Each row has a class, written as a number after it.
[ 204 -221   40  255   58  223  -61  -11  105  -64   24 -113  181  101
   91  -92  137 -225  -88  112 -100  143  -30  -63   51   25   49   10
    9  -65  -17   27 -224  -98  106 -204 -233] | 12
[-246  213   20    0 -143   77   94  362  185   25   69  522 -345 -192
 -103  242  524 -341   79  376  171  303  429  520 -480  -14  407  216
  600  752  367  -13 -261   76 -286  348 -131] | 8
[ -19  159   -3 -216  -15 -272  277    9  155  -95 -206 -273 -191   90
 -300 -172  -21 -143  125  118 -143   61 -129  144   80  240  150   55
   69 -377 -108 -243  493 -424  -64  107  168] | 9
[ 145  541   15 -179  -63  -52  -65   32  102  -65 -184 -564   46  305
  410  203  305 -343   -2 -132 -113  138  435  103  269 -194   85  -36
  246  421 -265  255 -254 -336  258  338 -221] | 7
[-307 -277  107   59  -44   -1  -73   92  615 -105  149  873   42 -118
  171  -41  221   84  104 -325  258  267   95 -109 -138   51  201    2
   65  558  254 -471 -172 -147   28  203  145] | 8
[ 160 -218   22   98  -24  152 -163  101   54   10  -75  -91   34 -116
   59   35  114 -118  -56  133  109   73  -57  105  128   58  -86  165
  136  -35    9   19 -236  106  116 -175 -141] | 11
[ 267 -701  558   65  -54   36    4 -176  294  -69  -81   23  144 -253
  131 -158 -126  430  155  172 -227  270  -29 -363  -45  -96  260  -33
 -524 -342   72 -422 -276 -190   68 -419  144] | 2
[-269  -62   50 -145 -174  -63 -258  -56  320  339  210  199 -395   86
 -101  -64  208  -23   70  -28  -31   35  169 -161 -416 -223  258  -44
  279  383  249 -426   26 -179   98  495 -247] | 10
[  88  -68   82 -212  -72   29 -199   15  186  -15   81  -21  -63  -46
    8   28  -32  -34    3  113   90   93  -90  -35    5  -34   30  115
  -56  -31  -21  -83 -190 -111  180  138 -223] | 11
[ 108 -174  300 -219  -85 -219 -318 -248  -49   42 -157 -806  367  -87
  507   21  314  653   34 -152 -389  165  355   66  142  -90  145  -98
   26  -19   37 -158  173    0  315  -96  -68] | 10
[-400  170 -234   21  -53  -93  -30  150 -149  234  223  408 -472  152
  250 -152  250   97   45  -31  -18   -7  -59   15 -753 -182  206 -132
  324  548   22  161 -242 -199  -34  537  -55] | 12
[ 298  373 -245  106  117  323  -85   13  214   49  184  134  -22  230
 -174  -19 -148 -382   34 -251   35 -194   20  336  -36   61 -118 -120
  122  343   -8  -91  -43   11   71 -237   23] | 10
[ 228 -121  -82   65  -27  147 -170   15  183   56   94 -301  -25  131
   88   31   44   14  -12  -47  -84  295  -14  -96  -42   36   29  -76
   66   92  -56 -109 -168    5  195 -281 -431] | 5
[ -36  730 -144  223   13    9  461  206  -44   98  160   50   85  173
  -46 -153    5 -275 -382  220 -237 -131  235 -110 -305   20  140 -199
  597   75   51  331   11  -40 -267 -127  210] | 7
[ 249  794  154  171  -66  -20   44  183   46  -97 -167 -304  389   63
  468  269  288  -86  -96  122 -329  -81  430  188   75 -112   67   10
  383  455 -148  563  114   11   48  143 -171] | 10
[ 304  124   87 -262  -53  169 -363  107  -87  249  111  -38 -363   90
 -136 -186 -178   36  -51 -105   94  -80  -39  -18 -283 -357 -150 -100
  178 -135   67 -280 -302 -118  292 -260  153] | 5
[  72 -464  196  -74    6   21  209  -51  255  101   70  145  569  190
  230  -93  324  -64    8 -344  -29  109  -17 -375  166 -238  149 -202
 -320   89  157 -102 -524 -178   34  -64  236] | 7
[ -62  454  165  -42  -13 -149  -21  377  -13   34 -375 -154 -189  115
 -154  138  191 -392  -29   -1    2   75  226   44   86 -217  102  -62
  777  178 -113  202 -127 -481   42  413   73] | 7
[  29  339  -80  -75  -50 -470 -263 -149    9 -142 -101   48   88 -105
  179  107   89  111  -51   89  -32 -249  234   10 -400 -188  234  127
  577  217   98 -190   70   32  240  780  193] | 1
[-285  762 -108 -279   62   44   91   59 -374  -84  154 -553 -252  -47
 -173  -55   84  154  -21  476  207 -240  -80   12  229  258   17  151
  311  -88 -227  132  775 -129 -394 -191  100] | 11
[ -68  196 -176  -19   83 -305 -123   -8 -470  231  115 -207  250  148
  393   32   74  137 -180 -151 -173 -106  142  -30 -291 -130  -78 -126
 -114  -50  221  175   94  191  127 -167  -73] | 12
[ -50  -62    1  -88  -12   73 -200   11  -12  -11   62 -148  -48  -15
  171   59  156  -34  -63    0  -20  181  115  -51   90  -35  -75  -16
  128    7   87  159  -70  -25   61  195  -99] | 0
[ 103 -622  426  163 -266 -217  -64   20  116 -175 -229  328  121   90
  176 -170  131  246  -69 -322  -78 -155 -116 -556 -343 -415  -23 -248
 -490  291  154 -206 -687 -117  159  144 -133] | 9
[ -13  666 -202 -170 -290 -146   92 -282 -177   25  192 -481 -276 -158
 -435 -146   91 -279   58  556  -84   -9  110   74 -105   49   61   63
  485   39  131   98  433   47 -504    1   49] | 11
[  25 -505  194 -336 -152    1 -213 -170  398   -9  232  -32 -266  -64
   77 -215  -32  642  169 -357  308  278 -277 -103  133  -24  -65  -94
 -366  219 -242 -448 -255 -204  165 -248  -68] | 9
[ 129   81  148 -233  165  412  103  324  242   11  204  291   66   26
  -39  -47 -139    8  181  172   87 -209 -110  205  108   73  -98  -16
  -41  -70   82 -490  161  -23 -142 -702  322] | 3
[ 276   90   62  -22 -162  253   21 -161  334  -66  -27 -480   81  223
  177  -83  314   66  114 -397 -309  148  206 -157  -88 -221  254 -169
  -64  224 -143  126 -235 -337   57    7  -93] | 4
[-168  502  -14 -315 -201 -466 -127 -187 -324 -126 -175 -621 -169 -151
 -339   -2  190   73 -320  287  -51   95  272 -185   62 -190  211  201
  565 -423  337  125  374   86 -188  397    8] | 4
[ 168 -222   38  -44  -69   74  -12  -89  131  -66    6  -19   60  355
  -29 -111 -256  242  -60 -478 -113  -64    5 -145  187   49    3 -224
 -168  311  -91   29   -2  -35  -22   85  -57] | 11
[  39  291  -58 -186 -224 -161  269 -217  104 -256  -77 -312  190  -33
 -107   22  107  -35 -151  -33  -11  -84  193  453  577  301  -11   28
  492   21 -363  474  347  -37 -134  354   34] | 2
[-320  306   83 -758 -333   51  -70  132 -146  308   76  271 -640 -165
 -461   58   25   12   70  472  157 -196  -11  239 -200 -191  259  353
  455 -241   29  101   90 -122 -202  680   32] | 7
[  70  286  215   99  -92  -76  -14  110  180   61 -193 -493  -45  243
 -390  121  248 -375 -173  214 -119  350  481  404  -77  -89  256  171
  225 -242   68 -150  277 -147    7  -31  -93] | 8
[  19  210  -41  189  221  221   40  189 -100   55  143  366 -166    6
  -46  -78   66 -184 -163   83  107 -456   33  136 -227  -67  -38   69
   56   29  235   69   77   52 -155  -63  183] | 7
[  54 -130   66  107   -1  119 -297  -32  180   58   95 -376 -135  -23
   98   83  187   61   39   75  -91  218  -60  -30  -79   10   67   54
 -228  -20  -25  -64   -9  -66  204   66 -333] | 2
[  62 -184  478  108   12 -182  343   27 -211 -404 -461  124  183 -297
   97    1  298  475  183   -3  -67  -31 -153   49  119 -122  144 -163
 -375   22   61   39 -251  -32 -126 -324  317] | 12
[ 312 -251   87 -134    6  344  -31   69  138  212   -9   72   97   14
   63 -128  289   44  183 -502   15  263   26 -122  109 -165  -36 -198
   46  228  109  -34 -397  -59  196 -207  194] | 7
[ -77  402   41  141 -163  -62  399  274   30 -235  -30 -127   79   28
 -139  -63  295 -365 -286  128   53  137 -151 -261   22 -192  142  198
  164   20  -97  257 -219 -124 -150  261 -136] | 3
[-368  256 -162 -253 -226 -132  -47  -35 -261  411  210  326 -228 -188
 -390 -198  209  270   61  196  149 -169 -394  140 -434   62  -21  301
  -61 -339   66   82  660  249 -207  142  -92] | 6
[ 104   38  140 -219  -72  160 -236   21 -321  263  139  -11  236   88
  -48  -78 -166  211   78  168  -19 -218 -136   87  -16  -55 -173   34
 -202 -137 -115   48  226  103  -22 -321   -2] | 10
[ 524  -36   37  -72   46   14  -99  178  313   21 -125 -200  266 -108
  198   56  112 -366  228 -332 -131  518  351  326   22 -199   24  176
  333  105  159 -390 -188  -45  304 -113  145] | 1
[ 151  712 -198  -84   32 -193  149  -39 -383  -82 -200 -710  148  366
 -540  -62 -163 -534 -377 -129    2 -163  152  232  330 -126 -132  -14
  746 -383 -395  424  290 -177   54  435  111] | 0
[ 247 -226  318   69  168 -169  -32   45 -194  -16  -45 -335   44   23
  245 -186   15  172   60  146 -168  -15   58 -288 -152  -29   65 -173
 -112  194  -11 -280  157 -266  245  -71 -152] | 11
[ 291  377  -14 -365 -316  215 -247 -180  195  -62   -5 -347  215  -72
  144  -25  -77   58  -23 -330 -177  -86  -13 -191  591   93  -60   10
  168   41   19   15   -6  -14  -20 -477  -35] | 6
[  68 -559  295   82   -5 -137   27  112 -114  -21   11  324 -138 -144
  112 -176   94   45   54   19  -73   36 -108 -156 -364 -299    8 -201
   69 -102  109 -295 -190 -254  246   60 -100] | 0
[ -32 -192  192  106   82 -194  177   99 -130 -288 -272 -109  163  -65
   10   27  114  582 -129   15   18   46   53 -367 -229 -128  157 -128
   26 -106   97  -17 -198  134 -128 -104  223] | 9
[  58  -19   97   58   13  177 -317  -69  -73   24   62 -420  -53   -6
   78    5  103   -1 -116  149   61  172   64    5  129   -2   -2   56
  186   42 -201   28 -114  -74  167  -68 -319] | 6
[ 133 -139   46  -45   21   93 -156  109  114  -23   70 -137 -122  -19
  130  -30   54  -66  -54  204   -6   58 -172  -46    1  -30   35   55
   54   58   24   20 -360 -136   84  -82 -333] | 12
[ 609  -62  107 -162  -56 -406  -61 -228  169 -271   -7 -439  648  -83
   34 -227   18   56  -22   37 -173 -133  -88 -197 -138    3   97  -46
 -218  -67  307 -317 -103 -124   -6 -468  185] | 8
[ 114  303  107 -387 -120 -169  -24  -42   87  199  -44   -3  -44  110
  135  151   13   40  101   64 -183 -143  130 -108   85  111  166  -38
 -164  365   73  269  120 -149   38  360 -122] | 3
[ 178 -231  136  -34  201  108  -81   27  -56 -187   24 -310  144  -48
   -1   -9  133  -17  -88  100  187  116  -12   -1  140 -100   -9   34
  -31  -65  -50  -10 -349  -68   90 -200 -273] | 1
[   9 -239   41    5   -8   73 -104  342 -164  -39  -50  110 -117  -77
  -71 -106  326 -268  -38 -134  -48   38   50   61 -246   69   68   53
  140  158  482  -28   -1 -163  -94   85   46] | 11
[-209  252 -127  -69  -43 -200  220   -1 -106   84   56  518 -127   57
 -141 -307  107 -400 -123  393   76 -265 -264  -44  -26 -146  -77  143
   12 -239  371  158   -3   36 -391  166  305] | 3
[ -56 -466  180 -137  -26   27   32   46  182   22  -15 -191  -53   41
  -17   57  106  -83  128 -111   74   10  182  -90  179 -133  -88  -74
  -84  -37   84 -334   21 -109  -84  -61   -8] | 2
[ 100  189   19 -364  -40  235 -255  112   46  211   87  -46 -404  -60
 -225 -111 -178   16   -1 -227  109 -133 -129  182  149 -104 -124  125
  180  -52   17  -74  -14  -80  107   19   17] | 12
[ 296   31   -1   50 -121   58 -443  -92  223  139   61 -288 -388 -372
 -303  172  -90  106   35 -284  153  -48  268   53  -12  160  132  188
  336  632  252 -470   95  192   21 -200 -132] | 1
[  46 -136   49   12 -104  186 -118  -63   52  -32   78  -53   77  -20
   81   34  257   22  -96   53   11  124   31   72  139   91  -15  -31
   -3  119  -19  304 -171   23   54  -34 -304] | 10
[-351  390  -38  154   11 -134  226  122 -123  -61 -184 -437   18  256
  322  210  414   21 -140 -379 -137  139  415   45  259   39  -78 -330
  176  276 -104  470  229 -107  -87  123    3] | 5
[  97 -263 -141  177  161  161  -80 -113  269 -113   99 -127 -155   91
  124  -33   48 -190  -81  137   58  181  -21 -130    2   11   77   50
   -9 -143  -36   46 -252 -163   87   62 -221] | 4
[ -50    4  138  -56 -418  150  257  -77  330   92  185  319   82   40
  -61   33  133   39  -24 -126  -72  105  144 -291   29 -100   78 -225
  -33  359   79  181 -281   84 -298  -98  -90] | 5
[ 157  108  181 -126   72 -166   31  124  346 -492 -132 -569  211 -152
  211  103  230  204  -91 -104   55   85   -3   97  368   38  115  186
   31  -59  -92   58   25 -254  -56  120  223] | 2
[  43    9   41  -13  -13  135 -140   32  223 -132   51  -46 -142   61
   50  -20  177   20  -93   97   65  -12   49   14  -52  -23   66   -3
  141  195    4   48 -196 -128   24   56 -215] | 10
[ 126 -126  103 -107  -66   82 -184  130   22 -187  -21  -97  134   11
  154  -22   41  -72 -107  162  -28  -62    8  -70   98    4  -27   87
   80  -76   46   22 -150  -94    7 -105 -226] | 2
[-560 -193  152  212  100   25  299  250 -513  -39   35  497  -96   31
   66  -12  220  336  -42  341  254    6  -54 -355 -344 -156  127  -32
 -208  212    6  118 -116  160 -379  139  122] | 7
[ 257 -168  133 -239    1  169 -122    6  351  -44  -17 -234  -16   83
  -70  -76  -13   23   41   -7   20   66 -125    5   83 -133  -32  -90
   13  -66 -104  -36 -511 -223  104  -84 -120] | 9
[ -60  668  -22 -334  -85 -417 -109  133 -110 -318 -106  -41   25  156
 -390  133   53 -405 -259 -235   56 -308  211  221  241    5  190  117
  498   98  315  107  550 -345 -223  618  280] | 4
[   1 -383  117  479  150  -19  187  -63  -60 -568 -389 -866 -178  -33
  106  160   22  207 -139 -362 -104  404  264 -376  434  -58  208 -224
  148  179 -100   23 -324 -149 -150 -150 -129] | 11
[-314  425 -141 -120 -176 -108 -110 -282  -22  100  -65 -390 -467   72
 -711  118 -421   82  134  -36   86  270  154  109   28  331  175  -76
  364  125 -537  175  344 -325 -205  404    5] | 9
[  -9  -44  -65   37    9   87 -153  -52  143  -36  101 -275 -281   41
   63  -79  246   41  -38  132   47  300  119   59 -260  -80   62  -16
  196   81  -91   36 -199 -132  128   98 -310] | 10
[ 288 -265  351  -94   28  -31 -159  -53  -10  -23 -242 -825  216  108
   25   67   83  338   50  -19 -281  -23   36   47  286 -153  155 -259
   21  -14   32 -311 -181  -95   60 -488    6] | 4
[-151  -57 -113  -43   24   86  136  396  278   63  -90  899  154 -257
  236  206  339 -303  127  -50  301 -191   -2  475 -152  -68   30  380
  388  239   82  -22 -331  182   79  292  -44] | 0
[ 427 -276  404 -432  -69 -121 -203  -60  295 -191 -148 -220  102 -197
 -141   -3 -104  309   20 -173  164  -98  114   80  297   60    5  149
 -143   75   23 -470   60  -71  303   23   72] | 10
[ 356 -140  197 -257  -42 -204 -344 -207  338   72 -303 -819 -206 -263
 -102  -47  -14   66    8 -407 -196   50  144  163  408 -166    8  -52
  203   25  276 -349 -408 -133  213 -118   -9] | 7
[ 384   26  187  -66 -182  129    9    5  301  -15  -63  125   73  246
 -207 -257  113 -239   25 -167 -390 -135   22  -89 -336 -225   46  -81
 -310   56  278   69 -107 -150   13  247 -229] | 12
[  88  351  147   -9 -222  -17  367  -18   90  -48 -153 -519  435  225
 -204   45  177 -513 -350  -39  -76   92  255 -207  714 -177   55  176
  152  -14  -99  514 -115   -6 -324  278  -37] | 7
[ 435  210 -105  194   66  109 -260    1    3  -10  -51 -494  598  280
  558  149  237 -138 -124 -536 -355 -193  361  -98  198  -86  -27 -132
  176  280  222    9  122   92  139 -465 -100] | 6
[-109  -95   15  170   78  257 -194  174   34   23  113 -147 -111   32
  139  120  279  -18 -102   29  -18  252    6   51   50   85   81   49
   59  -22   40   71   41  -79  111  -45 -194] | 3
[ 154  612 -119  -58  131 -244  321  -61 -422  122 -402 -442 -444   96
 -379 -148    9 -277 -114  -97 -256  -35  538   65 -399 -364  122 -328
  729 -100   91  518 -234 -228  -63  400  220] | 7
[   5  -78   85   98 -152   94 -246   60  108  -41  157  168 -102  132
   37  -33   96   67 -110  166  -37    0  -90   13 -300 -127   49    9
   11  178  -11   24 -175   -2   50  244 -324] | 5
[ 394 -505  447   70   38  214 -181  205  276   60 -266 -183  167 -185
   99   86  219   47   91 -173 -226   89  157  122   13 -215  168  -19
   40  165  277 -414 -557   -2  269 -332 -187] | 1
[ 188 -185  425 -431 -284  -19 -255 -345  285  -24  -29  147  246   41
  199 -386 -140  704  247 -249 -268 -245 -172 -248   61  -59  -57 -209
 -655 -166  -44 -455  170 -182  215 -273  220] | 2
[  19  130  314 -173 -304 -317  -73 -237  294 -146  -54   37  313  -92
  -94 -215  184  417   93 -284  -56 -176  -95 -200 -308 -280   50 -145
 -335  190  -70  -63 -158 -169   30  281   38] | 2
[ 198 -153   96   91   43  128 -182  -29   69 -108   32 -347  -77  -28
  125   86  170   90  -68   72   64  171   -9  -67   54 -128   52   79
  -22  -87 -102   -7 -165  -43  207  -45 -291] | 5
[-333  456  104 -219  -11 -270   75 -141 -269   66 -121 -215 -318 -271
  147 -196  354  310  -76  164   42 -169  129   69   63 -133  164   19
  354   -7  149   95   34 -130 -186   32  363] | 9
[-184  309 -105 -109  108  -32  -21   29 -242 -231  -27 -124 -352   46
  141  -96  123 -313 -273   92   17 -210  103    9   45 -272    5  156
  292 -208  119  318  -90 -208  -16  616  -64] | 12
[ 119 -317  260  -22 -257  118   75 -159  341  299  -15  587  170   44
   55 -119  134   52   99 -196 -233   16  100 -107 -156  -44   -4 -177
 -448   42  179  150 -213   20   94   89   32] | 9
[ 275 -377  234   68   69  199  -31   13 -123 -131   17 -419  139   41
  277 -126  359   83   15  -37  -37  245   23 -178  209    3  216  -12
 -228  160  109 -541 -119  -95  212 -616 -144] | 5
[ 257  319  337 -617  -89 -355 -232 -159 -139  204 -229 -768 -204 -323
 -172  -47   21  199 -225  180  -42   63  164  118  465 -117  161   37
  674 -142   50  150 -231 -196  318  220   -3] | 12
